Here is a tiny trained network, its code and every weight. The questions are about switching its units off for an input and a target symbol, where a switched-off unit gives its printed mean instead of its output.

import numpy as np


def w(rows, s, z=0):
    codes = np.array(rows[::2]) - 128.0
    scale = np.full(codes.shape[1], s)
    scale[-1] = z or s
    return codes * scale


def norm(h):
    return h / np.sqrt((h * h).mean(-1, keepdims=True) + 1e-5)


def f(y):
    return y / 2 * (1 + np.tanh(0.7978845608 * (y + 0.044715 * y**3)))


def softmax(a):
    e = np.exp(a - a.max(-1, keepdims=True))
    return e / e.sum(-1, keepdims=True)


def log_softmax(a):
    a = a - a.max(-1, keepdims=True)
    return a - np.log(np.exp(a).sum(-1, keepdims=True))


def net(x, mask):
    ids = ['ελστψω'.index(c) for c in x.split()]
    T = len(ids)
    res = E[ids] + P[:T]
    u = 0
    for l in range(3):
        q, k, v = (norm(res) @ M[l].T for M in (Q, K, V))
        z = softmax(np.where(np.tri(T) > 0, q @ k.T / 3**0.5, -1e9)) @ v
        res = res + np.where(mask[u], z, O[l][:, -1]) @ O[l][:, :-1]
        u += 1
        y = f(norm(res) @ A[l][:, :-1].T + A[l][:, -1])
        res = res + np.where(mask[u : u + 4], y, B[l][:, -1]) @ B[l][:, :-1]
        u += 4
    return log_softmax(norm(res)[-1] @ U[:, :-1].T + U[:, -1])


Q, K, V, O, A, B = {}, {}, {}, {}, {}, {}
E = w([
[101,132,141,140,128,2,122,141,119,151,89],'ε',
[82,143,94,135,147,76,138,129,119,115,140],'λ',
[162,169,160,189,133,160,250,67,129,167,78],'σ',
[115,157,148,173,154,149,53,52,107,141,85],'τ',
[114,193,136,197,126,161,104,173,90,167,95],'ψ',
[111,32,166,135,89,141,108,74,101,142,147],'ω',
],0.023)
P = w([
[179,130,84,147,182,6,151,159,61,171,131],'0',
[149,91,102,119,201,97,139,132,116,185,115],'1',
[144,127,94,147,154,89,134,126,169,140,178],'2',
[128,123,109,145,145,116,144,119,147,130,159],'3',
[121,118,84,158,122,132,145,118,148,115,140],'4',
[110,145,141,127,134,141,141,92,139,129,151],'5',
[130,129,88,140,95,150,147,113,139,87,118],'6',
[107,154,161,101,119,157,135,77,131,133,146],'7',
[134,129,95,107,74,172,127,97,165,108,112],'8',
[106,163,155,87,97,162,136,78,141,128,133],'9',
[133,168,137,72,75,161,144,90,127,101,108],'10',
],0.012)
Q[0] = w([
[207,74,130,96,121,199,171,129,109,117,143],'0.h1',
[76,156,191,254,194,147,59,138,103,181,161],'0.h1',
[178,59,126,62,142,195,76,208,72,123,39],'0.h1',
],0.0069)
K[0] = w([
[170,2,136,146,97,132,24,159,57,146,221],'0.h1',
[116,31,57,167,97,124,142,210,238,10,113],'0.h1',
[148,79,124,247,200,24,211,80,59,233,208],'0.h1',
],0.0046)
V[0] = w([
[155,3,47,13,43,156,246,86,35,109,188],'0.h1',
[209,108,255,102,109,221,26,98,204,43,162],'0.h1',
[58,137,33,82,214,154,48,155,177,66,162],'0.h1',
],0.0033)
O[0] = w([
[254,130,156,135,141,145,251,9,189,90,168,105],'0.h1',
[105,112,201,158,214,163,164,82,69,58,44,1],'0.h1',
[245,166,111,30,120,37,62,99,47,93,88,123],'0.h1',
],0.0077,0.0085)
A[0] = w([
[141,161,41,121,176,159,141,160,107,208,160,165],'0.n1',
[67,167,94,82,77,146,128,218,83,217,183,54],'0.n2',
[100,132,54,84,118,2,129,174,190,141,126,231],'0.n3',
[166,178,89,181,92,164,105,188,131,187,120,254],'0.n4',
],0.0077,0.00046)
B[0] = w([
[204,232,143,161,159,140,105,144,198,13,122,166],'0.n1',
[95,110,158,246,87,200,124,88,99,101,172,202],'0.n2',
[213,98,234,69,169,244,117,97,147,124,94,248],'0.n3',
[166,191,255,70,126,99,103,77,117,114,48,160],'0.n4',
],0.0077,0.017)
Q[1] = w([
[102,103,95,11,157,114,155,254,63,120,138],'1.h1',
[138,138,187,204,52,131,100,95,103,179,30],'1.h1',
[28,78,112,80,171,101,144,154,137,102,181],'1.h1',
],0.0073)
K[1] = w([
[102,203,104,141,184,87,142,255,136,183,89],'1.h1',
[105,70,95,140,59,97,162,87,137,106,166],'1.h1',
[181,126,66,146,201,99,155,162,150,67,153],'1.h1',
],0.008)
V[1] = w([
[98,36,74,166,100,177,67,72,154,142,224],'1.h1',
[135,239,102,234,195,106,103,135,190,189,164],'1.h1',
[166,250,116,142,193,202,132,28,162,3,95],'1.h1',
],0.0052)
O[1] = w([
[159,114,141,5,60,121,138,163,60,101,65,255],'1.h1',
[148,89,92,153,161,83,103,130,148,87,53,98],'1.h1',
[65,92,76,143,49,56,119,114,132,152,115,169],'1.h1',
],0.012,0.006)
A[1] = w([
[115,152,119,120,184,189,82,170,222,130,124,62],'1.n1',
[160,107,209,104,171,170,181,138,105,98,81,217],'1.n2',
[97,125,173,51,183,79,78,22,104,122,42,248],'1.n3',
[144,2,152,126,68,62,123,207,106,184,181,221],'1.n4',
],0.0068,0.0016)
B[1] = w([
[58,157,107,118,124,192,193,153,126,114,153,137],'1.n1',
[103,94,42,175,7,93,149,79,110,93,133,255],'1.n2',
[152,103,52,145,136,97,92,75,65,155,150,226],'1.n3',
[121,80,128,164,183,254,159,150,173,182,46,158],'1.n4',
],0.0099,0.0067)
Q[2] = w([
[124,119,95,131,239,93,167,191,155,154,162],'2.h1',
[196,167,150,188,134,89,168,106,91,196,40],'2.h1',
[139,8,108,125,162,244,154,126,96,182,91],'2.h1',
],0.011)
K[2] = w([
[142,162,96,247,178,141,80,171,122,113,163],'2.h1',
[43,116,158,218,134,187,184,98,176,114,126],'2.h1',
[211,163,180,130,160,206,165,172,44,119,172],'2.h1',
],0.011)
V[2] = w([
[149,71,158,89,116,125,76,141,161,99,128],'2.h1',
[165,12,145,136,54,59,159,133,162,255,83],'2.h1',
[132,14,175,132,133,214,77,96,30,37,82],'2.h1',
],0.0054)
O[2] = w([
[120,163,151,141,150,67,102,224,226,151,143,168],'2.h1',
[129,165,91,63,235,234,174,141,2,166,75,242],'2.h1',
[196,193,147,51,114,39,116,172,139,107,96,254],'2.h1',
],0.0099,0.0075)
A[2] = w([
[172,158,91,56,232,190,208,217,117,164,142,142],'2.n1',
[99,71,135,113,126,59,139,147,137,231,182,16],'2.n2',
[120,245,64,138,170,75,208,254,126,31,232,33],'2.n3',
[234,62,161,144,60,98,181,110,213,167,157,251],'2.n4',
],0.0072,0.0027)
B[2] = w([
[214,73,118,175,215,176,93,181,99,205,53,227],'2.n1',
[154,174,164,142,175,110,198,104,185,119,85,107],'2.n2',
[153,159,66,187,167,123,97,121,83,180,18,118],'2.n3',
[94,147,179,4,102,114,168,90,175,124,126,253],'2.n4',
],0.012,0.0048)
U = w([
[222,109,134,115,224,195,125,241,121,219,44,92],'ε',
[195,146,142,60,92,54,171,75,174,54,95,194],'λ',
[62,85,67,167,122,231,236,47,138,127,98,143],'σ',
[93,46,18,142,139,98,42,135,89,125,75,144],'τ',
[35,156,214,228,48,164,80,254,147,188,47,6],'ψ',
[202,37,98,157,92,149,170,235,113,172,229,64],'ω',
],0.0066,0.0016)

Each question gives the input, a string of symbols that net reads in full, and the target symbol t.
The units are the heads (3 rows each of Q, K, V and O) and the neurons (one row each of A and B). Each row of codes is followed by its name. A weight is (code - 128) times the scale printed after its matrix; where a second scale follows, it is the last column's (O, A, B and U).
mask holds one flag per unit, layer by layer, with each layer's heads first. A switched-off unit (its flag False) gives its mean, the last column of its rows in O or B, instead of its output. The means were averaged over made-up inputs and are rounded, as every weight is.
A unit's drop is (log p(t) with every unit on - log p(t) with that unit switched off) / (log p(t) with every unit on - log p(t) with every unit switched off).
The circuit of an input: a set's keep is (log p(t) with only the set's units on - log p(t) with every unit switched off) / (log p(t) with every unit on - log p(t) with every unit switched off). Starting from the 12 units with the biggest drops (on a tie, the unit counted first), units are removed one at a time, each time the one whose removal leaves the highest keep (on an exact tie, the one counted first), for as long as the keep stays at least 0.8.
units of the circuit, in order: the units of the circuit, biggest drop first
unit that matters most: the unit with the biggest drop
top k neurons: the k neurons with the biggest drops, biggest first
top k neurons in layer l: the k neurons of layer l with the biggest drops, biggest first
drop of u: that unit's drop, to one decimal
input ψ λ λ ε ψ ψ ε ψ σ λ, target ε: unit that matters most : 0.n3
input λ σ σ λ, target σ: units of the circuit, in order : (2.h1; 0.h1)
input ψ λ λ ε, target ε: top 2 neurons : (0.n3; 1.n4)
input λ λ λ λ ε ψ λ ε λ, target ε: top 3 neurons : (0.n3; 0.n1; 1.n2)
input σ λ σ, target λ: units of the circuit, in order : (0.n2; 1.h1; 2.n4)
input λ λ ε λ σ, target σ: units of the circuit, in order : (2.h1; 1.h1)
input ω ψ λ ε λ τ λ ε λ ψ, target λ: top 2 neurons in layer 0 : (0.n4; 0.n3)
input λ ψ λ, target ψ: top 2 neurons in layer 1 : (1.n2; 1.n1)
input λ ε λ λ ω λ ω, target λ: units of the circuit, in order : (2.h1; 0.h1)
input λ ε λ λ λ λ σ λ λ ε ε, target ε: top 2 neurons in layer 0 : (0.n1; 0.n4)
input σ λ ε σ λ σ, target λ: top 3 neurons in layer 0 : (0.n3; 0.n1; 0.n2)
input λ ψ λ ε τ, target τ: top 2 neurons : (1.n3; 2.n4)
input ε ε ψ, target ψ: top 2 neurons : (0.n2; 0.n4)
input λ σ τ λ λ ψ λ, target ψ: unit that matters most : 0.h1
input λ λ λ ε σ ε, target σ: top 2 neurons : (1.n3; 1.n2)
input λ ε ε λ ε λ σ λ σ ψ λ, target σ: top 2 neurons : (0.n2; 0.n3)
input σ λ τ λ, target τ: top 2 neurons in layer 0 : (0.n1; 0.n4)
input λ λ τ τ σ λ, target τ: top 2 neurons : (0.n1; 2.n4)
input ψ τ ψ ε ψ ε, target ψ: top 3 neurons in layer 0 : (0.n4; 0.n2; 0.n3)
input ε σ λ ψ, target ψ: unit that matters most : 1.h1
input λ λ ω λ σ λ τ ψ λ ψ, target λ: drop of 2.h1 : -0.3
input λ τ σ, target σ: drop of 2.n1 : 0.1
input λ λ ω, target ε: drop of 1.h1 : 1.2
input λ ψ ω, target ε: drop of 0.n4 : 0.1
